Below is a small trained network, with its code and all its weights. Each question gives an input and a target symbol and asks what happens when units are switched off, that is, made to give their printed mean instead of their output.

import numpy as np


def w(rows, s, z=0):
    codes = np.array(rows[::2]) - 128.0
    scale = np.full(codes.shape[1], s)
    scale[-1] = z or s
    return codes * scale


def norm(h):
    return h / np.sqrt((h * h).mean(-1, keepdims=True) + 1e-5)


def softmax(a):
    e = np.exp(a - a.max(-1, keepdims=True))
    return e / e.sum(-1, keepdims=True)


def log_softmax(a):
    a = a - a.max(-1, keepdims=True)
    return a - np.log(np.exp(a).sum(-1, keepdims=True))


def net(x, mask):
    ids = ['βζμξστφψω'.index(c) for c in x.split()]
    T = len(ids)
    res = E[ids] + P[:T]
    u = 0
    for l in range(2):
        r = norm(res)
        for j in range(3):
            rows = slice(2 * j, 2 * j + 2)
            q, k, v = (r @ M[l][rows].T for M in (Q, K, V))
            z = softmax(np.where(np.tri(T) > 0, q @ k.T / 2**0.5, -1e9)) @ v
            o = O[l][rows]
            res = res + np.where(mask[u + j], z, o[:, -1]) @ o[:, :-1]
        u += 3
    return log_softmax(norm(res)[-1] @ U[:, :-1].T + U[:, -1])


Q, K, V, O = {}, {}, {}, {}
E = w([
[18,141,180,169,162,195,119,183],'β',
[192,145,167,154,122,151,208,169],'ζ',
[115,71,142,167,61,178,139,126],'μ',
[157,86,131,114,68,189,125,138],'ξ',
[121,206,89,104,130,159,120,164],'σ',
[57,119,130,171,92,187,164,62],'τ',
[14,152,155,152,168,160,77,169],'φ',
[130,150,250,92,68,133,108,89],'ψ',
[191,116,112,40,71,93,180,152],'ω',
],0.022)
P = w([
[148,191,26,200,40,94,43,93],'0',
[233,27,140,243,41,145,163,255],'1',
[135,58,183,170,88,242,174,173],'2',
[115,67,190,167,83,217,161,169],'3',
[165,85,160,84,41,172,195,203],'4',
[42,124,87,57,92,151,206,138],'5',
[192,112,177,88,39,203,180,163],'6',
[99,152,138,72,106,149,153,162],'7',
[81,164,152,86,125,193,124,126],'8',
[87,158,140,129,123,180,119,106],'9',
[193,80,69,87,95,153,43,182],'10',
],0.0075)
Q[0] = w([
[197,172,174,149,184,77,91,80],'0.h1',
[157,86,148,162,203,96,136,142],'0.h1',
[159,105,226,108,123,116,106,76],'0.h2',
[135,119,120,78,58,176,100,118],'0.h2',
[120,74,134,150,221,120,114,135],'0.h3',
[112,195,116,111,2,218,108,113],'0.h3',
],0.0086)
K[0] = w([
[117,39,114,134,106,106,53,115],'0.h1',
[126,66,115,136,161,186,152,171],'0.h1',
[38,202,134,77,60,95,130,85],'0.h2',
[232,108,59,138,140,117,201,92],'0.h2',
[128,128,166,162,121,139,148,130],'0.h3',
[110,163,41,161,64,157,2,155],'0.h3',
],0.0087)
V[0] = w([
[27,5,176,110,127,48,109,48],'0.h1',
[143,81,228,204,118,143,234,240],'0.h1',
[86,102,52,103,167,87,106,109],'0.h2',
[219,139,65,184,155,129,117,99],'0.h2',
[96,174,126,84,177,118,141,166],'0.h3',
[162,167,110,152,134,202,1,110],'0.h3',
],0.0099)
O[0] = w([
[92,53,160,136,69,107,86,110,59],'0.h1',
[201,123,54,96,59,223,109,80,254],'0.h1',
[95,124,149,121,139,50,75,95,3],'0.h2',
[16,148,156,133,164,144,211,130,72],'0.h2',
[160,89,181,48,211,140,106,160,91],'0.h3',
[102,144,117,96,169,72,161,255,209],'0.h3',
],0.0098,0.0093)
Q[1] = w([
[108,196,112,141,161,163,93,132],'1.h1',
[98,26,107,163,104,137,178,186],'1.h1',
[205,204,166,158,58,255,110,200],'1.h2',
[104,81,229,114,187,57,119,89],'1.h2',
[133,102,191,129,129,52,59,47],'1.h3',
[189,145,222,115,137,170,135,89],'1.h3',
],0.008)
K[1] = w([
[164,108,222,129,92,97,154,84],'1.h1',
[33,136,96,231,143,155,143,187],'1.h1',
[123,158,101,178,76,2,95,58],'1.h2',
[148,88,82,110,166,171,112,141],'1.h2',
[152,125,41,181,151,196,153,54],'1.h3',
[113,131,115,164,195,127,149,150],'1.h3',
],0.0087)
V[1] = w([
[70,135,119,182,185,79,152,233],'1.h1',
[133,81,144,90,204,92,161,67],'1.h1',
[126,55,216,121,130,178,101,236],'1.h2',
[10,53,116,198,162,134,94,135],'1.h2',
[209,197,254,154,46,77,188,145],'1.h3',
[186,154,219,107,88,253,82,121],'1.h3',
],0.0092)
O[1] = w([
[155,186,191,149,130,174,112,166,96],'1.h1',
[184,86,117,92,165,205,117,129,11],'1.h1',
[95,183,118,45,80,251,46,153,135],'1.h2',
[116,1,18,81,126,167,185,171,51],'1.h2',
[65,137,223,107,174,163,170,109,241],'1.h3',
[102,142,157,74,73,141,133,58,226],'1.h3',
],0.0083,0.012)
U = w([
[162,157,98,109,111,106,38,87,175],'β',
[214,189,56,138,188,203,135,13,3],'ζ',
[104,141,118,129,90,124,173,123,112],'μ',
[94,181,134,184,109,142,184,169,226],'ξ',
[121,180,140,84,254,134,184,164,45],'σ',
[79,15,120,137,158,103,196,130,99],'τ',
[139,76,99,104,186,145,63,170,157],'φ',
[76,87,231,76,89,162,143,97,123],'ψ',
[175,111,150,170,201,62,168,69,164],'ω',
],0.0082,0.0037)

Each question gives the input, a string of symbols that net reads in full, and the target symbol t.
The units are the heads (2 rows each of Q, K, V and O). Each row of codes is followed by its name. A weight is (code - 128) times the scale printed after its matrix; where a second scale follows, it is the last column's (O and U).
mask holds one flag per head, layer by layer. A switched-off head (its flag False) gives its mean, the last column of its rows in O, instead of its output. The means were averaged over made-up inputs and are rounded, as every weight is.
A unit's drop is (log p(t) with every unit on - log p(t) with that unit switched off) / (log p(t) with every unit on - log p(t) with every unit switched off).
The circuit of an input: a set's keep is (log p(t) with only the set's units on - log p(t) with every unit switched off) / (log p(t) with every unit on - log p(t) with every unit switched off). Starting from all 6 units, units are removed one at a time, each time the one whose removal leaves the highest keep (on an exact tie, the one counted first), for as long as the keep stays at least 0.8.
circuit, biggest first: the units of the circuit, biggest drop first
most important unit: the unit with the biggest drop
which heads matter: for each layer, one digit per head in row order, 1 if its drop is at least 0.15 and else 0, layers parted by /
drop of u: that unit's drop, to one decimal
input φ ψ ω ζ σ ξ ζ ψ ζ, target ζ: which heads matter	101 / 000
input φ ζ β σ τ ω σ σ, target σ: circuit, biggest first	(0.h3)
input β ω ω β ω φ β ω ω ξ ψ, target β: circuit, biggest first	(1.h3; 0.h2)
input ψ ξ ζ ξ ω ω ψ ξ ψ β ω, target ψ: circuit, biggest first	(0.h1; 1.h3)
input ζ φ μ μ ψ ξ, target ζ: which heads matter	100 / 000
input τ ψ ω φ ψ φ φ, target τ: circuit, biggest first	(1.h2; 0.h1)
input ω τ ψ β τ ζ ψ ω τ μ ζ, target ω: circuit, biggest first	(1.h2; 0.h3; 0.h2; 0.h1)
input ω τ ω φ β ξ, target ω: which heads matter	111 / 010
input φ ψ φ τ ψ ζ φ, target φ: which heads matter	110 / 010
input τ ξ ω, target τ: circuit, biggest first	(1.h2; 0.h1)
input β ψ ξ φ β φ, target β: circuit, biggest first	(0.h2; 0.h1; 1.h3)
input ξ ζ ψ, target ξ: circuit, biggest first	(0.h3; 0.h1; 0.h2; 1.h3)
input ζ ξ φ β, target ζ: circuit, biggest first	(0.h1; 1.h3)
input ω τ ξ, target ω: most important unit	1.h2
input ζ τ ψ μ, target ζ: which heads matter	100 / 000
input σ ζ σ ξ ψ ψ ω ξ, target σ: circuit, biggest first	(0.h1; 0.h3)
input ζ ω ω ψ ω φ ψ μ β μ, target ζ: which heads matter	101 / 000
input ω ζ ψ ψ ξ τ ω, target ω: which heads matter	111 / 010
input β ξ φ ψ ψ ξ τ ψ, target β: which heads matter	010 / 001
input β ζ τ, target ζ: circuit, biggest first	(0.h1)
input ξ ζ ζ, target ζ: which heads matter	100 / 000
input ω ζ β β σ φ ζ β ζ ζ φ, target ζ: which heads matter	101 / 000
input β ω φ ξ ψ ω φ ξ τ ζ φ, target β: drop of 0.h2	0.2
input ζ ψ β φ τ β, target ζ: drop of 0.h1	0.6
input ζ ω ω φ μ ω, target ζ: drop of 0.h1	0.5
input ψ ψ σ ξ φ ψ ψ τ ψ ω τ, target ψ: drop of 1.h2	0.0
input ψ ω ψ ω ψ ω, target ψ: most important unit	0.h1
